Each row has a name. Each question is about the rows just above it.

k_72: [ 88 122 166  86]
k_982: [162  99 122 159]
k_301: [ 74 168 101 118]
k_49: [132 143 143  87]
k_7: [145 150 142  97]
k_247: [119 174 100 139]
k_185: [109 171  98 151]
k_133: [150 143 168  74]
k_468: [113 145 118 138]
What is the next entry after [145 118]?  [138]
The next entry after [150 142]:  [97]

k_485: [143 113 122 140 111 120 131 112 129 128 128 109 128 128 134 128 128 100
 112 124 134 142  83 139 126 130 134 128 115 130 128 118 137 127 117 130
 128 130 148 129 154 110 111 140 157 128 145 128 129]
k_636: [139 128 124 136 128 151 121 128 128 138 127 104 108 128 157 128 120 144
 123 136 127 123 164 122 132 106 115 123 130 112 135 101 152 151 128 128
 111 118 136 149 111 128 147 132 140 139 138 127 154]
k_129: [128 135 117 133 116 128 128 134 116 176 125 146 130 115 139 128 118 123
  93 141 139 125 112 128 107 121 161 124 144 140 128 110 128 151 128 126
 140 128 128 126 140 136 112 120 119 125 133 126 118]
k_562: [112 141 115 128 105 125 125 130 125 144 124 105 127 148 128 126 129 104
 132 128 138 162 128 128 143 112 122 140 111 120 131 112 129 128 128 124
 125 130 176  91 129 160  95 142 156 143 121 128 116]
Give the next entry after [143 113 122 140 111 120 131 112 129 128 128].  [109]
Give the next entry after [143 112 122 140 111 120 131 112 129].  [128]
What is the next entry after [148 129 154]?  [110]
[139 128 124 136 128 151 121 128 128 138 127 104 108 128 157 128 120 144
 123 136 127 123 164 122 132 106 115 123 130 112 135 101 152 151 128 128
 111 118 136 149 111 128 147 132 140 139 138 127 154] is in which row?  k_636
What is the next entry after [127 104 108 128]?  [157]
[128 135 117 133 116 128 128 134 116 176 125 146 130 115 139 128 118 123
  93 141 139 125 112 128 107 121 161 124 144 140 128 110 128 151 128 126
 140 128 128 126 140 136 112 120 119 125 133 126 118] is in which row?  k_129
The next entry after [142  83]:  [139]

k_296: [129 132 126 127 129 130 131 132 128]
k_774: [130 130 126 127 130 129 130 131 130]
k_103: [147 138 111 172 117 134 132 139 138]
The one value in k_296 and k_103:  [132]
Shared by k_103 and k_296:  [132]

k_935: [113 131 126 140 128 114 138 131 143 126]
k_854: [139 124 114 125 153 158 126 100 105 119]
k_768: [167 124 113 122 104 136 118 112 146 125]
k_502: [139 124 114 125 153 158 126  98 109 119]
k_736: [178 105 101 118 125 163 116  88 126 117]
k_496: [176 105 108 118 110 149 115 101 137 121]
k_773: [157 116 113 118 136 159 119 100 113 121]
k_711: [153 118 113 119 141 160 120 100 110 120]
k_360: [135 126 140 127 157 158 128 127 105 118]
k_755: [178 105 106 117 114 154 115 139 133 120]
k_238: [178 105 101 117 124 163 116  88 126 117]
Which value is in both k_935 and k_711?  [113]
Shared by k_935 and k_238:  [126]
Give the next entry after [158 126  98].  [109]
What is the next entry after [101 137]?  [121]
Shared by k_502 and k_773:  [119]

k_880: [134 122 137 164 162 117 115 126 181 128 182 169  92]
k_179: [181 180 140 158 137 153 140  88 181 128 188 152 187]
k_687: [137  81 143 189 152 155 102 140 100  93 118 137 105]
k_756: [164 135 107 118 111 155 140 102 100  93 162 114 184]
What is the next entry after [155 140 102 100  93]?  [162]
What is the next entry after [137  81 143 189 152 155 102]?  [140]
The one value in k_756 and k_179:  [140]

k_640: [143 157 132 135  91 122 164 119 112 133 119  97 146 108 115 117 124 127
 160 124 124 141 128 117 103 115 139 121 103 125  88  97 121 167 111 143
 139 134 130 143 127 153 148 134 150  95 113]
k_552: [143 145 148 114 135 164 123 119 121 131 122 116 147 119 137 117 114 104
 148  93 128 148 123 115 117 103 113 113 114 125 119 104 122 171 105 136
 139 117 133 142 127 153  73 121 150 124  95]
k_48: [143 145 152 127 126 128 135 119 134  96 122 115 147  95 124 117 102 128
 148 126 150 129 123 109 126 131 127 120 130 115 117 111 121 168 124 139
 139  97 124 121 112 125 107 134 152 133 103]
k_255: [144 138  94 124 123 166 135 119 132 132 122 116 140  71 141 112 118 127
 159 112 121 133 100 138 104 131 127 120 124 130 117  97 140 136 127 145
 128 133 125 114 127 154 145 138 124 100  93]
Give the next entry after [115 117 103].  [113]
What is the next entry after [136 127 145 128 133 125 114]?  [127]

k_785: [125 131 108 163 138 160 123 123 111 125 133 145 124 164 150 140 148 143
 129 129 123 119 131 115 135 140 160 127 123 123 135 136 141 107 134 112
 128 142  87 134 124 153 139 141 104 134 107 129 104 132 143 131 118 108
 136 133 115 135 130]
k_262: [135 117 150 163 138 160 123 123 111 125 133 145 124 164 150 140 148 143
 129 129 123 119 131 115 135 140 160 127 123 123 135 136 141 107 121 112
 128 142  87 134 124 153 139 141 104 134 107 129 104 132 143 131 118 108
 136 133 115 128 128]
k_520: [154 145  86 126 129 130 140 140 135 124 157 147 148 173 137  95 158 128
 151 135  74 116 115 149 106 139 154  94 128 132 124 148 151 140 119 157
 151 152 104 141 168 129 113 164  83 159 106 139 111 111 136 151  89 113
 149 155 102  97  85]
k_339: [126 118 137 137 147 118 152 151 144 134 146 149 140 159 134 115 169 117
 136 129 124 117 119 121 121 133 117 150 121 140 128  94 128 118 140 139
 132 114 111 115 152 125 135 148 133 124 146 157  93 140 146 141  96 166
 163 115 157 122 152]
k_273: [122 130 106 156 145 158 117 134 115 117 140 149 134 169 151 159 146 144
 124 125 127 108 135 116 134 126 169 129 136 129 155 133 152 112 135  99
 140 142 102 137 137 154 154 143 105 152 100 137 110 123 144 137 112 124
 122 127 116 121 134]
The next entry after [134 115 117 140 149 134 169 151 159 146 144]:  [124]
The next entry after [133 117 150]:  [121]
[122 130 106 156 145 158 117 134 115 117 140 149 134 169 151 159 146 144
 124 125 127 108 135 116 134 126 169 129 136 129 155 133 152 112 135  99
 140 142 102 137 137 154 154 143 105 152 100 137 110 123 144 137 112 124
 122 127 116 121 134] is in which row?  k_273

k_504: [164  93 123 154]
k_742: [177  99 142 148]
k_424: [172  92 132 151]
k_455: [171  92 131 152]
k_509: [178 103 144 145]
k_78: [176  98 140 149]
k_112: [168  88 127  92]
k_780: [166  88 125 155]
k_953: [174  96 138 149]
k_760: [173  94 129 153]
k_628: [178 100 142 145]
k_63: [173  94 134 103]
The one value in k_509 and k_63:  [103]
The next entry after [ 92 131]:  [152]
Whose row is [173  94 134 103]?  k_63
The one value in k_424 and k_112:  [92]
What is the next entry after [166  88]?  [125]

k_452: [114  83 148 121]
k_281: [ 83 142 122 120]
k_472: [124 128 147 113]
k_231: [130 135 114 116]
k_932: [140 134 128 115]
k_99: [120 124 130 128]
k_207: [ 84 134 128 119]
k_374: [144 123 126 135]
k_323: [130 135 133 126]
k_90: [142 124 130 128]
The next entry after [142 124]:  [130]
Shared by k_932 and k_472:  [128]
Which value is in both k_99 and k_281?  [120]
The one value in k_452 and k_281:  [83]

k_682: [119 188 146 137 143 152 105 144 133]
k_681: [120  74 181 156 143 152 105 144 130]
k_841: [104  88 103 131 111  82 122 159 181]
k_290: [144 106  71 165 154 167 153 122 153]
k_584: [ 92 105 100  81 106 104 164 148 141]
k_977: [103 104 122 166 138 101 183  95  99]
k_665: [155 104 161 105 183 168 138  90 103]
k_508: [155 104 161 105 130 105 158 145 121]
The one value in k_290 and k_682:  [144]
Shared by k_508 and k_977:  [104]
Whose row is [155 104 161 105 130 105 158 145 121]?  k_508
The one value in k_584 and k_682:  [105]
Whose row is [120  74 181 156 143 152 105 144 130]?  k_681

